Below is a small trained network, with its code and all its weights. Each question gives an input and a target symbol and asks what happens when units are switched off, that is, made to give their printed mean instead of their output.

import numpy as np


def w(rows, s, z=0):
    codes = np.array(rows[::2]) - 128.0
    scale = np.full(codes.shape[1], s)
    scale[-1] = z or s
    return codes * scale


def norm(h):
    return h / np.sqrt((h * h).mean(-1, keepdims=True) + 1e-5)


def f(y):
    return y / 2 * (1 + np.tanh(0.7978845608 * (y + 0.044715 * y**3)))


def softmax(a):
    e = np.exp(a - a.max(-1, keepdims=True))
    return e / e.sum(-1, keepdims=True)


def log_softmax(a):
    a = a - a.max(-1, keepdims=True)
    return a - np.log(np.exp(a).sum(-1, keepdims=True))


def net(x, mask):
    ids = ['Σαβγδεζηθμξπτφψ'.index(c) for c in x.split()]
    T = len(ids)
    res = E[ids] + P[:T]
    r = norm(res)
    for j in range(3):
        rows = slice(4 * j, 4 * j + 4)
        q, k, v = (r @ M[0][rows].T for M in (Q, K, V))
        z = softmax(np.where(np.tri(T) > 0, q @ k.T / 4**0.5, -1e9)) @ v
        o = O[0][rows]
        res = res + np.where(mask[j], z, o[:, -1]) @ o[:, :-1]
    y = f(norm(res) @ A[0][:, :-1].T + A[0][:, -1])
    res = res + np.where(mask[3:15], y, B[0][:, -1]) @ B[0][:, :-1]
    return log_softmax(norm(res)[-1] @ U[:, :-1].T + U[:, -1])


Q, K, V, O, A, B = {}, {}, {}, {}, {}, {}
E = w([
[115,101,189],'Σ',
[78,170,128],'α',
[143,135,123],'β',
[116,77,130],'γ',
[50,185,107],'δ',
[41,184,109],'ε',
[141,138,118],'ζ',
[177,157,194],'η',
[113,3,166],'θ',
[139,143,116],'μ',
[126,151,117],'ξ',
[114,149,112],'π',
[111,96,197],'τ',
[94,154,106],'φ',
[134,147,114],'ψ',
],0.015)
P = w([
[2,125,172],'0',
[7,117,177],'1',
[150,105,66],'2',
[26,133,162],'3',
[156,110,31],'4',
[39,145,155],'5',
[161,115,17],'6',
[36,147,172],'7',
[160,106,12],'8',
],0.0047)
Q[0] = w([
[37,126,65],'h0',
[177,38,102],'h0',
[87,177,182],'h0',
[101,112,142],'h0',
[178,85,114],'h1',
[171,90,84],'h1',
[108,154,149],'h1',
[151,152,143],'h1',
[175,114,10],'h2',
[90,63,168],'h2',
[177,136,82],'h2',
[151,98,111],'h2',
],0.014)
K[0] = w([
[100,132,46],'h0',
[161,199,161],'h0',
[38,44,123],'h0',
[96,134,124],'h0',
[58,105,65],'h1',
[52,104,46],'h1',
[163,136,141],'h1',
[150,101,118],'h1',
[84,254,97],'h2',
[103,79,159],'h2',
[124,172,117],'h2',
[27,153,114],'h2',
],0.014)
V[0] = w([
[115,2,119],'h0',
[151,111,184],'h0',
[77,98,38],'h0',
[138,136,113],'h0',
[101,63,125],'h1',
[165,174,164],'h1',
[57,92,33],'h1',
[42,21,96],'h1',
[166,91,132],'h2',
[65,48,29],'h2',
[158,79,117],'h2',
[94,120,124],'h2',
],0.0062)
O[0] = w([
[30,3,156,74],'h0',
[94,122,187,51],'h0',
[146,95,8,249],'h0',
[138,118,131,107],'h0',
[155,143,89,95],'h1',
[67,169,142,159],'h1',
[226,63,117,103],'h1',
[228,56,27,125],'h1',
[147,58,146,20],'h2',
[61,121,14,209],'h2',
[135,64,144,28],'h2',
[138,136,83,209],'h2',
],0.0044,0.0018)
A[0] = w([
[94,90,200,134],'n0',
[253,111,128,165],'n1',
[128,162,104,98],'n2',
[251,114,135,203],'n3',
[173,140,163,149],'n4',
[91,52,58,83],'n5',
[62,151,171,92],'n6',
[127,128,128,126],'n7',
[254,229,164,253],'n8',
[83,226,24,156],'n9',
[91,52,58,77],'n10',
[172,159,77,44],'n11',
],0.0079,0.005)
B[0] = w([
[184,91,68,136],'n0',
[117,118,253,149],'n1',
[147,104,138,134],'n2',
[116,99,240,156],'n3',
[107,80,139,128],'n4',
[32,153,127,143],'n5',
[220,177,128,148],'n6',
[129,127,128,128],'n7',
[30,46,227,192],'n8',
[220,70,157,254],'n9',
[28,165,114,142],'n10',
[138,78,126,125],'n11',
],0.0054,0.0078)
U = w([
[120,132,136,3],'Σ',
[229,205,127,122],'α',
[126,132,137,30],'β',
[6,94,93,62],'γ',
[127,156,102,115],'δ',
[115,147,110,41],'ε',
[132,124,133,72],'ζ',
[74,196,210,193],'η',
[63,99,120,85],'θ',
[127,132,139,70],'μ',
[165,120,143,206],'ξ',
[149,116,109,175],'π',
[125,115,144,114],'τ',
[140,125,97,167],'φ',
[140,124,130,106],'ψ',
],0.014,0.0043)

Each question gives the input, a string of symbols that net reads in full, and the target symbol t.
The units are the heads (4 rows each of Q, K, V and O) and the neurons (one row each of A and B). Each row of codes is followed by its name. A weight is (code - 128) times the scale printed after its matrix; where a second scale follows, it is the last column's (O, A, B and U).
mask holds one flag per unit, heads first, then neurons. A switched-off unit (its flag False) gives its mean, the last column of its rows in O or B, instead of its output. The means were averaged over made-up inputs and are rounded, as every weight is.
A unit's drop is (log p(t) with every unit on - log p(t) with that unit switched off) / (log p(t) with every unit on - log p(t) with every unit switched off).
The circuit of an input: a set's keep is (log p(t) with only the set's units on - log p(t) with every unit switched off) / (log p(t) with every unit on - log p(t) with every unit switched off). Starting from the 12 units with the biggest drops (on a tie, the unit counted first), units are removed one at a time, each time the one whose removal leaves the highest keep (on an exact tie, the one counted first), for as long as the keep stays at least 0.8.
units of the circuit, in order: the units of the circuit, biggest drop first
unit that matters most: the unit with the biggest drop
heads that matter: for each layer, one digit per head in row order, 1 if its drop is at least 0.15 and else 0, layers parted by /
drop of u: that unit's drop, to one decimal
input ξ η α β α γ, target γ: heads that matter => 000
input ξ η η ξ η α α η α, target η: units of the circuit, in order => (h2)
input α α η, target η: units of the circuit, in order => (n9 h1)
input α μ γ α γ Σ ε μ, target γ: heads that matter => 100
input μ β α γ φ α ξ ψ, target γ: heads that matter => 100
input θ β ξ η γ α α ψ, target γ: heads that matter => 101
input θ η η η β, target η: heads that matter => 000
input ξ γ γ α α τ, target γ: heads that matter => 001
input γ φ γ ζ, target γ: heads that matter => 000
input ζ γ γ α, target γ: heads that matter => 100
input α γ θ α φ γ α ξ, target γ: heads that matter => 100
input μ γ ξ φ ξ α α α, target γ: heads that matter => 101
input α α τ α Σ α, target α: heads that matter => 010
input α γ η δ ξ α η η α, target η: units of the circuit, in order => (h1)
input η π α η γ α ξ ξ, target γ: heads that matter => 101
input π δ α ξ ψ α, target α: heads that matter => 000
input η α α α γ α μ β, target γ: drop of h0 => 0.5
input α α γ μ, target γ: drop of h0 => 0.1
input τ ε θ γ α γ, target γ: drop of n2 => 0.0
input γ α φ τ, target γ: unit that matters most => n9
